In the rows, 128 means zero.
Each row is followed by its class number.
[151  56 126 101 170  94 100 115  91  75 123 108 156 150 170 113 182 128
 104 101 136 112 182 117 148  90  97 151  96 156 105 104  87  73  76 130
 103]  5
[111  90 144 143  97 153 156 153 149 130 127 108 138 129 135 105 135  94
 130 109 115 130 122 132 155 103 118 125 121 138 128 139 139 125 128 133
 141]  9
[ 69 138 169 140 102 140 159 164 139 108 152 154 157  83 117  87 120 133
 119 144 138 146  97 149 172 147 138 148 126  93  70 143 146 188 159 136
 213]  6
[ 87 151 135 118 167  87 122 121  85  70 141 116 139  99 120  88 133  82
 152 126  96 150 118 124  48  94 158 153 124 121  75  94 115 179 148 142
 131]  2
[113  79 175 144 151 118 136 171 127  77 155 121 148 153 140  87 120  95
 133 126 140 136 167 171 107 139 116 162 135 120 111 111 150 163 132 134
 172]  6
[178  76 131 136 114 166 140 180 125 135 136 115 136 106 150 135 139 119
 107 102 157 130 116 174 214 124  90 133  99 105 159 136 135  89 104 138
 130]  9
[137 123 130 108 150 109 123 126  92 102 147 148 155 112 150 117 143 177
 103  99 158 141 117 150 151 126 107 132 103 113 100 104 109 103 114 118
 145]  8
[172  17 140 127 176 106 113 134 110  71 141  88 140 170 164 123 145  84
 131 108 137  92 207 127 120 114 102 152 124 170 137 110 138  89  82 113
 113]  2
[ 88 176 132 103 139 116 133 137  83 111 160 178 164  89 147  83 136 205
  93  89 147 189  69 175 163 100 100 132 102  87  62  84  82 139 133 128
 176]  5
[ 67 142 141 140  90 159 149 154 155 162 115  92 134  88 133 128 113 106
 147 153 107 110 117 122 160 109 136 126 135 143 101 167 145 140 141 107
 154]  1
[103  75 143 155 174 130 109 134 146  75 132  61 111 142 137 132 108  19
 185 158 116 106 198 115  65 121 160 158 156 148 143 134 160 176 132 125
 126]  4
[ 99 122 146 138 153 120 114 135 110  81 151 155 144 133 131  92 143 129
 123 119 140 149 146 143 116 151 126 153 121 106 110 106 118 179 139 148
 150]  5
[ 93 169 116 161 119 166 131 125 141 172 143 164 112 114  95 143  91 124
 149 141 138 136 110 127 147 174 142 127 128 102 160 150 140 174 149 117
 138]  10
[ 76 145 153 126 146 121 116 148 108  77 156 156 154 105 147  79 149 147
 119 122 143 163 124 157 129 140 126 151 116  93  87 107 104 188 144 147
 166]  5
[104 115 146 146 105 124 172 140 136 118 127 110 145  65  96 127 104  52
 150 132  91  96 107 109 138 114 167 146 130 136  75 147 160 168 146 118
 159]  2
[113  76 133 158 132 106 144 105 136  99 117  98 131 162 103 116 118  34
 169 110  78  90 178  81  40 109 166 144 139 181 126 117 147 159 139 124
 110]  2
[158  56 149 164 123 131 173 139 128 115 153 118 139 144 110 137  82  83
 126  96 139  93 152 128 164 129 115 145 132 155 123 113 162 116 123 101
 163]  2
[189  23 128 165 123 115 167 107 139 128 109 106 146 158  99 164 114  60
 118 103 120  43 179  88 160 126 131 141 125 189 130 125 157  78  97  99
 118]  0
[104 159 123  95 157 119 102 144  97 108 119 139 158  37 160 123 163 147
 130 127 131 135  95 148 137 142 153 148 108  80  86 148 109 177 129 125
 123]  1
[139 173 100 119 146 115 115 117  79 136 127 170 143 101 120 119 144 154
 106  98 142 163  89 155 132 134 126 133  96  95 129  96  87 131 128 142
 100]  0
[ 65 173 149 143  99 130 149 123 129 135 140 185 161  54 104 125 105 155
 125 140 139 120  72 120 174 184 177 134 119  92  74 162 143 205 162 117
 184]  8
[ 83 170 156 118 127 137 147 149 124 101 141 126 146  45 110 117 117 104
 139 149 120 157  76 146 155 131 154 148 130  78  63 137 134 188 156 138
 171]  7
[ 62 118 155 118 135 142 119 171 167  90 132  75 136  72 172 108 135  85
 164 163 120 126 147 153 122 114 145 142 144 124  86 167 152 184 130 116
 167]  4
[153   4 154 154 103 175 166 191 193 111 135  73 124 150 141 123 127  38
 132 115 115 101 170 139 170 121  87 137 135 160 138 161 181  98 100 142
 154]  10
[144 162 105 115 145 112 100 108  78 141 113 165 145 117 129 121 161 172
 116 108 134 145 106 138 128 132 125 129  94 105 131 103  79 103 117 139
  93]  3
[130 167 118 144 123 171 136 107 157 141 132 160 119  85 113 157 123 134
 135 130 160 117  96 113 161 188 154 121 130  91 132 161 143 189 166 136
 149]  4
[163  45 122 170 172 125 129 115 145  90 125 117 115 186 105 140 114  30
 169  97 114  87 207 101  43 166 156 158 140 152 179 120 162 169 121 125
  90]  10
[143  52 145 115 152 104 134 137 130  80 133  82 155 123 168 122 140  97
 121 109 128  97 164 129 142  97 116 140 125 159  83 124 131 102  96 107
 149]  4
[114 191 124 127  99 133 155 135 103 173 124 172 162  55 115 129 122 173
 106  96 125 137  50 145 173 142 142 123 104  94  87 126 106 146 147 113
 144]  1
[108 103 165 153  95 140 167 163 130 115 152 112 145 140 119  96 124 122
 100 115 136 141 130 139 172 126  92 137 128 138  97 106 134 116 141 137
 179]  1
[133  74 157 104 151 100 137 181 113  66 140  69 143 109 165 100 145  79
 129 122 115 140 143 177 107  78  99 158 113 135  77 107 138 106 104 138
 143]  8
[ 95 111 130  92 160  87  96  92  87  62 115 111 158 106 152  94 193 144
 121 150 122 121 144  83 128  83 131 146 109 137  60 109  87  96 108 140
 128]  3
[ 92 159 127 130 140 152  97 149 126 147 123 133 133 126 159 117 138 168
 144 139 144 152 127 171 129 131 108 124 115 110 151 130 114 134 126 122
 124]  3
[102  53 179 134 158 111 130 177 131  41 155  82 145 161 159  71 146  69
 129 125 120 141 190 158 104  99  95 165 132 146  87  99 140 142 115 149
 165]  5
[155   4 157 112 151 138 128 167 162  64 131  53 138 117 181 130 168  68
 121 155 140  85 186 146 186 108  90 152 136 157 107 148 160  87  77 128
 139]  0
[109  76 128  92 189  89  82 108  78  42 134 104 147 115 171  96 190 119
 127 138 138 130 170 105 123  98 130 159 111 124 100 114 100 124 100 135
 113]  9
[140 157 114 126 112 187 119 120 146 150 127 168 127  85 146 145 161 169
 115 135 167 111  92 113 199 186 129 109 101  99 146 177 121 142 145 145
 130]  2
[105  62 160 164 150 118 139 136 139  69 134 100 139 125 114 128 117  46
 154 145 122  83 190 101 103 169 159 173 153 139 111 140 174 191 144 121
 150]  1
[ 91 147 147 137 133 114 156 141 108 105 139 126 144  73 108 105 106  84
 149 119 107 137  93 140 113 108 168 149 129 103  84 115 140 188 152 121
 154]  9
[ 87 155 113 150 128 137 111 108 122 153 123 147 129 115 117 134 109 119
 159 138 123 113 138 107 109 150 161 129 119 132 153 147 130 172 143 107
 113]  2
[135 204  93 159 106 152 149  66 124 176 125 183 110 127  68 154 112 153
 120 108 152 129  86  83 138 167 152 108 116 113 144 122 107 152 172 135
 129]  4
[167 110 117 125 176 111 115 142  85  97 151 131 122 155 127 105 143 110
 124  92 136 163 143 164  85 124  97 150 107 111 144  78 107 116 109 148
 102]  10
[178  71 143 124 123 159 135 174 152 133 120 106 152  87 154 157 137 106
 122 114 143  94 133 167 201 150 114 136 114 114 136 163 152 116 100 122
 129]  7
[117 128 129 128 143 106 135 120 105 107 120 132 145  96 101 118 139  91
 135 130 111 125 122 117 108 119 156 155 111 109  97 123 122 151 139 139
 131]  6
[ 76 187 148 122 119 121 139 138 120 159 124 109 151 162 141  94 114 154
 126 103 107 165 109 160  91  66  98 101 107 157 100  89  96  95 132 107
 134]  7
[149  94 113 131 161 137  94 128 118 107 126 147 132 152 144 121 155 129
 130 108 151 147 161 146 106 155 122 147 109 100 182 124 115 145 121 149
  97]  6
[ 93 143 118 121 138 151  93 137 142 143 110 119 132  95 160 134 148 129
 143 154 138 121 138 147 148 141 134 130 115 121 146 164 126 150 119 120
 105]  0
[101 125 114 157 133 139 109 106 119 146 118 126 115 138 112 139 116  99
 161 145 127 107 159 101 116 139 160 135 128 133 176 145 133 157 134 114
 102]  9
[ 94  45 180 175 132 123 158 143 146  52 153  73 136 130 100 108 101   7
 166 157 104  83 188  84 121 136 167 169 161 164  90 137 180 183 147 131
 178]  2
[116  96 139 123 127 162 111 180 166 150 116 101 138 111 186 136 136 124
 136 140 138 117 144 189 162 130 101 125 120 133 153 164 145 124  97 106
 119]  0
[151 162 119 105 134 158 113 131 115 132 136 149 124 132 156 116 173 198
  96 112 172 163  94 151 156 137  81 109  91 102 135 122 101  95 128 160
 123]  8
[137 140 134 137 126 141 138 152 127 140 121 150 153  68 130 137 124 135
 136 118 137 113  96 163 160 153 143 141 113  92 115 137 136 154 132 118
 140]  3
[153  53 130 134 125 134 137 123 136 122 119 135 156 105 137 155 139 115
 114 112 140  73 154 108 214 141 127 147 112 139 114 156 136 112  95 107
 136]  5
[ 80 139 132 133 111 145 126 136 138 151 114 100 131 113 134 128 128 118
 141 146 115 117 136 114 136 115 131 127 128 143 121 149 125 127 134 113
 130]  1
[134 103 145 131 147 111 140 154 114 104 123  94 138 129 122 109 133  87
 141 119 103 134 136 156  97  87 114 149 123 135  98  98 136 112 119 132
 134]  3
[138 112 163 141 121 111 180 164 119 110 137  86 148 136 109 107  94  76
 131  89 100 140 120 165  98  77 111 141 125 144  83  80 139 120 132 121
 153]  7
[ 99 125 150 135 109 113 172 146 121 121 125 105 150  81 112 110 115  75
 140 119  92 115  99 125 133  88 156 140 124 132  71 128 140 150 136 113
 153]  9
[110 107 132 131 114 154 114 146 152 155 114 110 134 110 153 150 133 129
 140 149 135 105 141 135 166 141 121 122 115 136 147 176 143 117 111 112
 121]  8
[135  70 152 137 132 130 163 160 117 103 153 104 148 127 133 117 116 117
 113 101 139 135 135 150 166 106  87 152 130 133  92  98 145 109 116 108
 172]  1
[ 85 144 134 133 125 105 154  97  97 113 139 152 153  93 104 111 115 139
 122 114 122 125  95  98 143 114 157 132 125 122  74 113 120 156 143 107
 162]  9
[193  78 107 139 130 139 125 129 122 136 106 120 135 115 125 156 149  90
 113 116 140  88 147 119 181 147 127 139 104 134 158 143 127  95 100 139
  87]  0
[139  34 153 120 161 110 136 144 118  66 136  71 144 131 151 120 147  82
 127 123 127 102 182 123 139 102 105 165 137 155  91 113 144 105  99 113
 141]  1
[100  76 144 117 146 141 119 174 151  58 142  74 131 114 178  88 156  79
 142 124 121 163 153 161 105  98 110 146 132 122 106 129 135 154 124 152
 155]  4
[107 118 115 146 110 145 124 117 157 164  95 107 130 116 124 152 129  94
 145 154 114  78 150 101 142 129 151 120 122 160 146 168 140 126 119 109
 105]  0
[144  84 139 139 126 130 148 145 127 104 131  93 130 110 120 124 131  59
 138 128 107 105 136 121 131 107 129 142 123 145 112 130 148 120 127 139
 134]  2
[ 86  97 166 113 145 125 139 181 154  68 141  87 146 103 168  95 131  93
 153 115 115 148 138 178  83 110 123 148 134 122  82 132 159 176 134 125
 162]  8
[134  85 148 165 112 153 177 172 149 119 163 121 114 182  97  97 104  74
 133  89 115 166 136 156  99 118  90 136 134 134 137  87 140 122 137 140
 162]  10
[ 97 122 115 113 175 113  73 119 102 103 118  95 121 155 159 113 166 121
 152 145 121 142 183 122  57 112 123 146 123 139 149 114 105 132 116 128
  84]  1
[113 131 125 113 107 164 104 157 158 181 106 143 149  93 176 145 153 180
 121 143 148 112 118 165 189 147 114 114  97 109 155 185 120 117 110 109
 124]  6
[ 94 142 136 114 116 154 105 166 143 155 128 118 147 105 191 113 143 160
 134 130 134 130 124 169 154 123 109 110 104 134 138 158 117 126 113 108
 126]  2
[156 133 140 172  74 170 204 123 168 176 125 133 118 136  74 163  90 108
 121 110 133  89  92 106 170 143 124 111 121 149 120 138 171 111 161 123
 165]  8
[ 79 113 164 155 118 130 154 140 151  97 143 137 154  97 110 114 116  90
 139 134 118 108 135 120 147 152 155 151 138 122  77 139 153 198 151 127
 181]  5
[112 124 152 155  85 167 199 141 195 145 113 109 133  84  98 149 101  70
 139 140 112  77  96 112 167 135 150 126 141 146  76 170 188 166 157 115
 178]  0
[100 118 117 131 102 153 114 110 156 139  90 147 151  78 134 140 165 134
 139 143 117  93 118  88 162 158 161 125 112 117 123 182 126 151 131 135
 118]  3
[ 58 198 139 107 140 117 130 119  82 101 161 196 157  42 121 107 119 196
 113 128 156 185  48 150 166 152 141 142 114  59  53 118 106 185 159 124
 190]  8
[106 194  98 105 125 121  95  97  80 144 124 195 143 138 136  93 166 212
 100  99 147 196  91 138 117 130 113 118  89  90 145  98  55 122 138 159
 100]  6
[113  54 163 117 135 117 152 165 139  72 138  88 163 100 165 108 134  91
 119 118 122 103 151 142 173  85 113 153 123 147  56 130 142 117 103 115
 178]  5
[119 126 120 140 126 142 115 132 152 164 101 121 139 124 147 148 123 115
 144 133 127  87 150 134 127 142 146 118 120 149 155 159 137 135 115  98
 101]  0
[100 167 100 140 102 139 120  87 118 152 119 181 140 107 108 130 139 158
 126 107 127 130 100  93 132 161 154 115 104 117 145 138 102 162 155 138
 111]  2
